Below are the code and all the weights of a small trained network. Each question names an input and a target symbol and asks about switching units off, where a switched-off unit gives its printed mean instead of its output.

import numpy as np


def w(rows, s, z=0):
    codes = np.array(rows[::2]) - 128.0
    scale = np.full(codes.shape[1], s)
    scale[-1] = z or s
    return codes * scale


def f(y):
    return y / 2 * (1 + np.tanh(0.7978845608 * (y + 0.044715 * y**3)))


def softmax(a):
    e = np.exp(a - a.max(-1, keepdims=True))
    return e / e.sum(-1, keepdims=True)


def log_softmax(a):
    a = a - a.max(-1, keepdims=True)
    return a - np.log(np.exp(a).sum(-1, keepdims=True))


def net(x, mask):
    ids = ['ΔΘβγεητψω'.index(c) for c in x.split()]
    T = len(ids)
    res = E[ids] + P[:T]
    u = 0
    for l in range(2):
        r = res
        for j in range(2):
            rows = slice(3 * j, 3 * j + 3)
            q, k, v = (r @ M[l][rows].T for M in (Q, K, V))
            z = softmax(np.where(np.tri(T) > 0, q @ k.T / 3**0.5, -1e9)) @ v
            o = O[l][rows]
            res = res + np.where(mask[u + j], z, o[:, -1]) @ o[:, :-1]
        u += 2
        y = f(res @ A[l][:, :-1].T + A[l][:, -1])
        res = res + np.where(mask[u : u + 8], y, B[l][:, -1]) @ B[l][:, :-1]
        u += 8
    return log_softmax(res[-1] @ U[:, :-1].T + U[:, -1])


Q, K, V, O, A, B = {}, {}, {}, {}, {}, {}
E = w([
[87,247,86],'Δ',
[120,115,49],'Θ',
[127,100,49],'β',
[130,147,116],'γ',
[56,182,98],'ε',
[155,149,228],'η',
[140,119,120],'τ',
[130,111,56],'ψ',
[164,80,146],'ω',
],0.014)
P = w([
[129,158,213],'0',
[126,92,39],'1',
[24,68,86],'2',
[232,180,96],'3',
[113,84,98],'4',
[28,55,160],'5',
[247,176,55],'6',
[113,76,120],'7',
[38,30,198],'8',
[221,181,77],'9',
[92,140,147],'10',
[39,67,253],'11',
],0.011)
Q[0] = w([
[72,113,163],'L0H1',
[142,115,132],'L0H1',
[254,167,73],'L0H1',
[160,176,131],'L0H2',
[223,200,89],'L0H2',
[46,94,162],'L0H2',
],0.0076)
K[0] = w([
[125,129,137],'L0H1',
[136,185,150],'L0H1',
[249,197,99],'L0H1',
[133,95,128],'L0H2',
[110,42,146],'L0H2',
[50,198,117],'L0H2',
],0.011)
V[0] = w([
[67,150,128],'L0H1',
[33,88,160],'L0H1',
[222,163,90],'L0H1',
[42,243,138],'L0H2',
[58,248,98],'L0H2',
[196,94,170],'L0H2',
],0.011)
O[0] = w([
[180,89,120,145],'L0H1',
[142,6,90,134],'L0H1',
[114,221,161,122],'L0H1',
[70,129,140,239],'L0H2',
[90,145,150,252],'L0H2',
[177,164,149,64],'L0H2',
],0.014,0.0034)
A[0] = w([
[17,121,111,64],'L0N1',
[159,153,102,108],'L0N2',
[236,186,191,220],'L0N3',
[254,174,84,56],'L0N4',
[166,183,177,2],'L0N5',
[62,252,130,109],'L0N6',
[114,124,58,82],'L0N7',
[103,150,10,126],'L0N8',
],0.0097,0.0081)
B[0] = w([
[254,72,102,204],'L0N1',
[176,52,136,147],'L0N2',
[216,185,70,249],'L0N3',
[136,8,158,185],'L0N4',
[75,100,159,175],'L0N5',
[161,32,217,248],'L0N6',
[136,218,205,136],'L0N7',
[113,219,185,161],'L0N8',
],0.0077,0.013)
Q[1] = w([
[89,154,147],'L1H1',
[83,122,188],'L1H1',
[123,130,171],'L1H1',
[116,48,5],'L1H2',
[82,156,143],'L1H2',
[216,175,154],'L1H2',
],0.011)
K[1] = w([
[134,106,178],'L1H1',
[95,184,173],'L1H1',
[212,104,57],'L1H1',
[239,191,128],'L1H2',
[151,90,193],'L1H2',
[2,88,99],'L1H2',
],0.007)
V[1] = w([
[2,172,116],'L1H1',
[97,129,185],'L1H1',
[149,151,213],'L1H1',
[147,182,164],'L1H2',
[146,78,191],'L1H2',
[119,166,117],'L1H2',
],0.0085)
O[1] = w([
[172,135,93,10],'L1H1',
[168,62,175,121],'L1H1',
[186,253,238,157],'L1H1',
[76,144,120,144],'L1H2',
[102,170,176,243],'L1H2',
[110,112,107,77],'L1H2',
],0.0062,0.014)
A[1] = w([
[179,15,73,30],'L1N1',
[27,53,114,254],'L1N2',
[177,33,248,120],'L1N3',
[156,113,209,89],'L1N4',
[73,99,143,83],'L1N5',
[188,91,222,86],'L1N6',
[2,119,243,127],'L1N7',
[27,8,183,47],'L1N8',
],0.007,0.0087)
B[1] = w([
[139,147,255,152],'L1N1',
[36,174,122,204],'L1N2',
[80,148,75,251],'L1N3',
[107,158,119,182],'L1N4',
[132,163,145,139],'L1N5',
[97,120,89,207],'L1N6',
[198,48,132,186],'L1N7',
[221,198,54,191],'L1N8',
],0.0091,0.021)
U = w([
[26,98,129,193],'Δ',
[103,106,36,161],'Θ',
[122,172,109,70],'β',
[129,61,222,237],'γ',
[118,206,133,2],'ε',
[232,108,77,138],'η',
[107,148,124,65],'τ',
[144,159,110,80],'ψ',
[194,9,121,175],'ω',
],0.012,0.0066)

Each question gives the input, a string of symbols that net reads in full, and the target symbol t.
The units are the heads (3 rows each of Q, K, V and O) and the neurons (one row each of A and B). Each row of codes is followed by its name. A weight is (code - 128) times the scale printed after its matrix; where a second scale follows, it is the last column's (O, A, B and U).
mask holds one flag per unit, layer by layer, with each layer's heads first. A switched-off unit (its flag False) gives its mean, the last column of its rows in O or B, instead of its output. The means were averaged over made-up inputs and are rounded, as every weight is.
A unit's drop is (log p(t) with every unit on - log p(t) with that unit switched off) / (log p(t) with every unit on - log p(t) with every unit switched off).
The circuit of an input: a set's keep is (log p(t) with only the set's units on - log p(t) with every unit switched off) / (log p(t) with every unit on - log p(t) with every unit switched off). Starting from the 12 units with the biggest drops (on a tie, the unit counted first), units are removed one at a time, each time the one whose removal leaves the highest keep (on an exact tie, the one counted first), for as long as the keep stays at least 0.8.
units of the circuit, in order: the units of the circuit, biggest drop first
unit that matters most: the unit with the biggest drop
top k neurons: the k neurons with the biggest drops, biggest first
k most important neurons of layer l: the k neurons of layer l with the biggest drops, biggest first
which heads matter: for each layer, one digit per head in row order, 1 if its drop is at least 0.15 and else 0, layers parted by /
input η ω Θ η Δ ψ ψ ε η β, target ε: units of the circuit, in order -> (L0H1)
input η ω β ω η γ η η Δ ψ β ω, target Θ: top 4 neurons -> (L1N8; L1N2; L0N3; L1N7)
input η γ ε τ η, target Δ: units of the circuit, in order -> (L1N8; L0N6)
input τ ω τ Δ η ω Θ ω η ω β η, target Θ: units of the circuit, in order -> (L1N8; L0H1; L1N3)
input Θ ω ε γ β, target Δ: 2 most important neurons of layer 0 -> (L0N3; L0N6)
input β η η η η, target η: units of the circuit, in order -> (L0H2; L1N2)
input τ Δ β ω β, target γ: units of the circuit, in order -> (L1N3; L1N8; L0H1)
input Θ η η β Θ ε β ε Δ, target Θ: top 3 neurons -> (L1N8; L0N3; L1N2)
input η ω β Δ, target η: which heads matter -> 01 / 01
input γ Δ ψ ω η η η ψ, target γ: which heads matter -> 10 / 10
input Δ η η γ, target ε: 3 most important neurons of layer 1 -> (L1N7; L1N3; L1N4)
input τ η ψ η η η Δ η η ω ψ ψ, target Θ: units of the circuit, in order -> (L1N8; L1N2; L0H1)
input Δ τ γ Δ Θ ψ ω ω Δ γ β, target γ: top 2 neurons -> (L0N3; L1N3)
input ω η η ε ε β η ψ, target Δ: top 3 neurons -> (L0N3; L1N8; L0N6)
input γ Δ Θ β Δ ψ η Θ γ, target Θ: units of the circuit, in order -> (L1N8; L1N2; L0H1)
input ω ω ε Θ Θ, target Δ: which heads matter -> 01 / 10
input Δ η ω γ η Θ β τ, target γ: top 3 neurons -> (L1N3; L0N3; L0N6)
input Δ ω η β Θ, target γ: which heads matter -> 00 / 00
input Δ ε β ε β, target Δ: which heads matter -> 10 / 00
input η β ω Δ ψ η ψ γ, target γ: 3 most important neurons of layer 0 -> (L0N3; L0N1; L0N4)
input β Θ η ω ω Δ Δ ω, target γ: top 2 neurons -> (L1N7; L0N3)
input Θ Δ Θ β η η β ψ ψ ψ Θ Θ, target Θ: which heads matter -> 10 / 01
input ω ω Δ Δ γ Δ γ γ, target γ: unit that matters most -> L1N7
input β ψ ω τ ω ψ ψ γ ε β η, target Δ: top 2 neurons -> (L1N8; L1N7)
input ε Δ γ Δ Δ Θ γ ψ, target γ: top 4 neurons -> (L0N6; L0N3; L1N7; L1N3)
input η η η η η, target η: units of the circuit, in order -> (L0H2)
input ε η Δ η ψ ω Δ η γ β τ ψ, target Θ: top 3 neurons -> (L1N8; L1N2; L0N3)
input Δ η ψ ω γ η η, target ε: top 3 neurons -> (L0N3; L1N3; L1N4)
input ψ γ ψ ω τ ε Δ β ω, target Θ: 3 most important neurons of layer 1 -> (L1N8; L1N2; L1N3)
